[[120 144 104 127 148 127 123 129 123]
 [130 137 119 126 142 154 135 136 135]]
->
[[144 104 127 148 127 123 129 123 120]
 [137 119 126 142 154 135 136 135 130]]

[[147 114 110 111 110 144 110 124 147 144 108 117 145]
 [141 117 136 115 114 109 113 139 105 112 111 107 144]
 [148 111 112 147 110 108 111 109 141 108 120 127 141]
 [147 130 147 109 149 146 146 113 119 147 134 111 110]
 [145 108 148 119 139 109 143 112 108 146 125 148 140]
 [111 111 139 141 125 109 134 140 146 143 149 114 147]
 [108 113 147 146 148 112 143 148 108 147 150 141 146]]
->
[[114 110 111 110 144 110 124 147 144 108 117 145 147]
 [117 136 115 114 109 113 139 105 112 111 107 144 141]
 [111 112 147 110 108 111 109 141 108 120 127 141 148]
 [130 147 109 149 146 146 113 119 147 134 111 110 147]
 [108 148 119 139 109 143 112 108 146 125 148 140 145]
 [111 139 141 125 109 134 140 146 143 149 114 147 111]
 [113 147 146 148 112 143 148 108 147 150 141 146 108]]

[[147 139 130 128 128 128 118 145 127]
 [101 128 133 122 133 112 141 128 134]
 [142 140 133 108 136 134 128 125 145]
 [123 132 145 145 128 149 125 127 115]
 [124 128 143 145 140 147 128 127 128]
 [127 131 138 128 104 133 114 127 128]
 [137 131 129 134 107 118 114 135 128]
 [136 108 119 142 138 136 139 136 128]]
->
[[139 130 128 128 128 118 145 127 147]
 [128 133 122 133 112 141 128 134 101]
 [140 133 108 136 134 128 125 145 142]
 [132 145 145 128 149 125 127 115 123]
 [128 143 145 140 147 128 127 128 124]
 [131 138 128 104 133 114 127 128 127]
 [131 129 134 107 118 114 135 128 137]
 [108 119 142 138 136 139 136 128 136]]

[[144 108 126 121 120]
 [109 138 126 138 144]
 [116 126 127 117 135]
 [125 119 147 112 107]
 [121 131 130 124 125]
 [108 110 137 133 126]
 [131 111 149 138 127]
 [127 107 142 147 134]
 [118 125 138 149 126]
 [112 133 122 122 142]
 [116 146 145 123 113]]
->
[[108 126 121 120 144]
 [138 126 138 144 109]
 [126 127 117 135 116]
 [119 147 112 107 125]
 [131 130 124 125 121]
 [110 137 133 126 108]
 [111 149 138 127 131]
 [107 142 147 134 127]
 [125 138 149 126 118]
 [133 122 122 142 112]
 [146 145 123 113 116]]

[[135 123 139 125 138 120 126 131 121 126 141 119 149 129]
 [125 138 107 127 130 128 133 118 142 146 147 120 127 142]
 [141 129 124 131 119 125 118 129 140 117 133 117 106 133]
 [121 133 115 120 139 132 114 130 118 128 123 128 137 133]]
->
[[123 139 125 138 120 126 131 121 126 141 119 149 129 135]
 [138 107 127 130 128 133 118 142 146 147 120 127 142 125]
 [129 124 131 119 125 118 129 140 117 133 117 106 133 141]
 [133 115 120 139 132 114 130 118 128 123 128 137 133 121]]

[[124 123 126 130]
 [123 127 132 129]
 [135 138 106 120]
 [129 126 125 128]
 [129 141 126 121]
 [133 134 117 123]
 [124 117 130 133]
 [126 124 128 131]
 [134 142 121 120]]
->
[[123 126 130 124]
 [127 132 129 123]
 [138 106 120 135]
 [126 125 128 129]
 [141 126 121 129]
 [134 117 123 133]
 [117 130 133 124]
 [124 128 131 126]
 [142 121 120 134]]

[[128 127 122 123 136 123 135 126 125 126 129 123 145 138]
 [119 144 143 122 142 121 142 117 119 119 144 128 138 141]
 [141 131 128 137 148 137 139 123 138 140 134 117 130 145]
 [121 146 151 130 130 131 131 125 125 123 143 140 120 127]
 [140 121 119 136 133 136 128 134 138 139 122 126 130 132]]
->
[[127 122 123 136 123 135 126 125 126 129 123 145 138 128]
 [144 143 122 142 121 142 117 119 119 144 128 138 141 119]
 [131 128 137 148 137 139 123 138 140 134 117 130 145 141]
 [146 151 130 130 131 131 125 125 123 143 140 120 127 121]
 [121 119 136 133 136 128 134 138 139 122 126 130 132 140]]

[[138 140 138 113 138 119 139 110 105]
 [118 116 116 144 117 139 116 145 149]
 [142 142 142 128 142 126 143 124 121]
 [130 133 137 117 132 116 131 117 117]
 [136 137 141 112 138 114 136 112 111]
 [144 143 137 131 142 130 144 121 114]
 [144 144 143 136 144 129 143 136 139]]
->
[[140 138 113 138 119 139 110 105 138]
 [116 116 144 117 139 116 145 149 118]
 [142 142 128 142 126 143 124 121 142]
 [133 137 117 132 116 131 117 117 130]
 [137 141 112 138 114 136 112 111 136]
 [143 137 131 142 130 144 121 114 144]
 [144 143 136 144 129 143 136 139 144]]
---
[[133 122 128 135 115 120 122 129 131 148 129]
 [133 123 128 134 113 120 121 129 131 150 129]]
->
[[133 133]
 [123 122]
 [128 128]
 [134 135]
 [113 115]
 [120 120]
 [121 122]
 [129 129]
 [131 131]
 [150 148]
 [129 129]]

[[128 129 128 131 130 125 129 130 132]
 [128 129 128 131 131 125 129 130 132]
 [128 129 128 131 136 125 129 135 132]
 [143 149 132 135 132 129 124 128 132]
 [105 129 128 149 146 127 129 130 116]]
->
[[105 143 128 128 128]
 [129 149 129 129 129]
 [128 132 128 128 128]
 [149 135 131 131 131]
 [146 132 136 131 130]
 [127 129 125 125 125]
 [129 124 129 129 129]
 [130 128 135 130 130]
 [116 132 132 132 132]]

[[131 149 133 134 141 121 129]
 [127 115 113 112 112 124 131]
 [131 149 141 139 144 125 130]
 [125 135 121 115 118 125 142]
 [133 134 117 114 122 116 132]
 [123 119 140 142 132 142 126]
 [127 138 119 114 120 121 141]
 [135 144 141 138 145 123 127]]
->
[[135 127 123 133 125 131 127 131]
 [144 138 119 134 135 149 115 149]
 [141 119 140 117 121 141 113 133]
 [138 114 142 114 115 139 112 134]
 [145 120 132 122 118 144 112 141]
 [123 121 142 116 125 125 124 121]
 [127 141 126 132 142 130 131 129]]

[[107 133 119 122 152 120 112 119 127 127 108 156 133 112 125 130]
 [120 134 123 126 139 107 110 112 124 126 122 152 137 117 120 143]
 [104 135 111 124 146 122 114 114 130 141 117 152 130 113 133 137]
 [106 133 123 133 127 134 114 123 156 122 125 122 128 137 139 131]]
->
[[106 104 120 107]
 [133 135 134 133]
 [123 111 123 119]
 [133 124 126 122]
 [127 146 139 152]
 [134 122 107 120]
 [114 114 110 112]
 [123 114 112 119]
 [156 130 124 127]
 [122 141 126 127]
 [125 117 122 108]
 [122 152 152 156]
 [128 130 137 133]
 [137 113 117 112]
 [139 133 120 125]
 [131 137 143 130]]

[[144 128 119]
 [137 143 125]
 [123 119 138]
 [119 116 138]
 [119 101 139]
 [125 119 147]
 [113 104 139]
 [142 135 120]]
->
[[142 113 125 119 119 123 137 144]
 [135 104 119 101 116 119 143 128]
 [120 139 147 139 138 138 125 119]]

[[103 119 122 125 137]
 [124 125 131 128 136]
 [128 135 127 123 114]
 [144 120 124 119 137]
 [124 115 122 129 120]
 [135 137 125 126 133]
 [130 136 118 122 129]]
->
[[130 135 124 144 128 124 103]
 [136 137 115 120 135 125 119]
 [118 125 122 124 127 131 122]
 [122 126 129 119 123 128 125]
 [129 133 120 137 114 136 137]]
